Below are the code and all the weights of a small trained network. Each question names an input and a target symbol and asks about switching units off, where a switched-off unit gives its printed mean instead of its output.

import numpy as np


def w(rows, s, z=0):
    codes = np.array(rows[::2]) - 128.0
    scale = np.full(codes.shape[1], s)
    scale[-1] = z or s
    return codes * scale


def norm(h):
    return h / np.sqrt((h * h).mean(-1, keepdims=True) + 1e-5)


def f(y):
    return np.maximum(y, 0)


def softmax(a):
    e = np.exp(a - a.max(-1, keepdims=True))
    return e / e.sum(-1, keepdims=True)


def log_softmax(a):
    a = a - a.max(-1, keepdims=True)
    return a - np.log(np.exp(a).sum(-1, keepdims=True))


def net(x, mask):
    ids = ['Θβηξπσ'.index(c) for c in x.split()]
    T = len(ids)
    res = E[ids] + P[:T]
    r = norm(res)
    for j in range(2):
        rows = slice(3 * j, 3 * j + 3)
        q, k, v = (r @ M[0][rows].T for M in (Q, K, V))
        z = softmax(np.where(np.tri(T) > 0, q @ k.T / 3**0.5, -1e9)) @ v
        o = O[0][rows]
        res = res + np.where(mask[j], z, o[:, -1]) @ o[:, :-1]
    y = f(norm(res) @ A[0][:, :-1].T + A[0][:, -1])
    res = res + np.where(mask[2:14], y, B[0][:, -1]) @ B[0][:, :-1]
    return log_softmax(norm(res)[-1] @ U[:, :-1].T + U[:, -1])


Q, K, V, O, A, B = {}, {}, {}, {}, {}, {}
E = w([
[124,30,126,75],'Θ',
[106,51,148,80],'β',
[163,147,5,22],'η',
[37,67,167,81],'ξ',
[55,180,50,28],'π',
[105,123,101,53],'σ',
],0.012)
P = w([
[191,88,195,53],'0',
[99,99,66,29],'1',
[175,67,126,159],'2',
[203,129,234,79],'3',
[75,144,129,95],'4',
[204,112,92,209],'5',
[168,170,246,131],'6',
[70,95,92,130],'7',
[139,119,98,211],'8',
[199,189,243,210],'9',
[51,104,92,151],'10',
],0.011)
Q[0] = w([
[210,118,215,42],'head 1',
[45,115,73,3],'head 1',
[186,147,112,235],'head 1',
[143,119,160,54],'head 2',
[135,142,105,119],'head 2',
[137,119,143,126],'head 2',
],0.022)
K[0] = w([
[4,195,61,245],'head 1',
[184,250,232,186],'head 1',
[113,43,79,23],'head 1',
[168,182,163,201],'head 2',
[90,147,109,170],'head 2',
[146,119,144,129],'head 2',
],0.017)
V[0] = w([
[159,28,201,169],'head 1',
[130,9,73,114],'head 1',
[250,85,139,64],'head 1',
[176,200,212,58],'head 2',
[92,138,58,202],'head 2',
[186,206,203,200],'head 2',
],0.012)
O[0] = w([
[175,47,120,58,107],'head 1',
[105,67,195,140,163],'head 1',
[221,67,80,183,242],'head 1',
[136,177,57,73,173],'head 2',
[138,24,176,130,49],'head 2',
[248,79,31,70,2],'head 2',
],0.012,0.011)
A[0] = w([
[111,107,39,192,54],'neuron 1',
[168,156,186,206,107],'neuron 2',
[127,130,125,130,112],'neuron 3',
[238,146,206,156,112],'neuron 4',
[134,62,136,248,163],'neuron 5',
[151,125,179,39,127],'neuron 6',
[171,176,161,31,126],'neuron 7',
[109,182,92,88,134],'neuron 8',
[149,156,194,40,56],'neuron 9',
[89,50,107,165,109],'neuron 10',
[120,135,32,79,165],'neuron 11',
[85,132,85,61,5],'neuron 12',
],0.016,0.013)
B[0] = w([
[164,112,33,163,170],'neuron 1',
[170,109,151,76,181],'neuron 2',
[129,127,127,125,128],'neuron 3',
[150,169,84,79,143],'neuron 4',
[111,65,118,199,247],'neuron 5',
[123,114,83,164,159],'neuron 6',
[80,112,138,104,166],'neuron 7',
[162,100,103,162,196],'neuron 8',
[191,130,209,158,144],'neuron 9',
[152,164,154,136,168],'neuron 10',
[120,146,193,88,203],'neuron 11',
[98,109,3,92,137],'neuron 12',
],0.043,0.012)
U = w([
[109,88,228,156,5],'Θ',
[128,165,189,57,196],'β',
[129,108,32,197,199],'η',
[56,112,57,45,205],'ξ',
[82,254,117,159,175],'π',
[247,175,102,82,21],'σ',
],0.0098,0.0012)

Each question gives the input, a string of symbols that net reads in full, and the target symbol t.
The units are the heads (3 rows each of Q, K, V and O) and the neurons (one row each of A and B). Each row of codes is followed by its name. A weight is (code - 128) times the scale printed after its matrix; where a second scale follows, it is the last column's (O, A, B and U).
mask holds one flag per unit, heads first, then neurons. A switched-off unit (its flag False) gives its mean, the last column of its rows in O or B, instead of its output. The means were averaged over made-up inputs and are rounded, as every weight is.
A unit's drop is (log p(t) with every unit on - log p(t) with that unit switched off) / (log p(t) with every unit on - log p(t) with every unit switched off).
The circuit of an input: a set's keep is (log p(t) with only the set's units on - log p(t) with every unit switched off) / (log p(t) with every unit on - log p(t) with every unit switched off). Starting from the 12 units with the biggest drops (on a tie, the unit counted first), units are removed one at a time, each time the one whose removal leaves the highest keep (on an exact tie, the one counted first), for as long as the keep stays at least 0.8.
circuit, biggest first: the units of the circuit, biggest drop first
top k neurons: the k neurons with the biggest drops, biggest first
heads that matter: for each layer, one digit per head in row order, 1 if its drop is at least 0.15 and else 0, layers parted by /
input η ξ π β η σ, target Θ: circuit, biggest first : (head 2; neuron 1)
input ξ η ξ Θ η π σ π, target σ: circuit, biggest first : (neuron 5)
input η η η η η η η η π Θ, target π: circuit, biggest first : (head 1; neuron 5)
input β Θ β ξ η ξ ξ σ, target ξ: heads that matter : 10
input η η η σ η ξ π η, target π: circuit, biggest first : (head 1; neuron 5)
input η π Θ Θ η π σ π η β, target π: heads that matter : 11
input ξ ξ ξ η σ η Θ, target β: top 4 neurons : (neuron 1; neuron 5; neuron 6; neuron 7)
input ξ η η ξ σ η β, target β: circuit, biggest first : (neuron 5; head 2; neuron 11)
input ξ β η η, target σ: heads that matter : 10
input π σ ξ σ ξ, target σ: heads that matter : 11
input ξ ξ η π, target π: heads that matter : 10
input η β ξ ξ ξ η β β, target β: circuit, biggest first : (head 1; neuron 11; neuron 5; head 2)
input η σ η η σ η η ξ σ η, target β: circuit, biggest first : (neuron 5; head 1)
input η η π π η η π η η σ ξ, target σ: heads that matter : 10
input σ η η η η η β ξ, target β: circuit, biggest first : (head 1; neuron 11; neuron 5; head 2)
input Θ ξ η ξ π, target ξ: circuit, biggest first : (head 1; neuron 12; neuron 11)
input η η η ξ η π ξ ξ, target ξ: circuit, biggest first : (head 1; neuron 5; neuron 12)
input π ξ π Θ, target π: top 3 neurons : (neuron 5; neuron 1; neuron 11)
input ξ η β β π π Θ η η β, target σ: circuit, biggest first : (head 2; neuron 5)
input ξ ξ η η Θ η π η ξ π ξ, target π: heads that matter : 10
input ξ η η η σ η σ β π η, target π: circuit, biggest first : (head 1)
input η ξ η π ξ, target π: circuit, biggest first : (neuron 5; head 1)
input Θ π ξ π η π σ Θ, target σ: heads that matter : 11
input Θ π η ξ π η η η ξ η, target Θ: top 4 neurons : (neuron 9; neuron 1; neuron 7; neuron 5)
input η Θ ξ β π, target β: heads that matter : 10
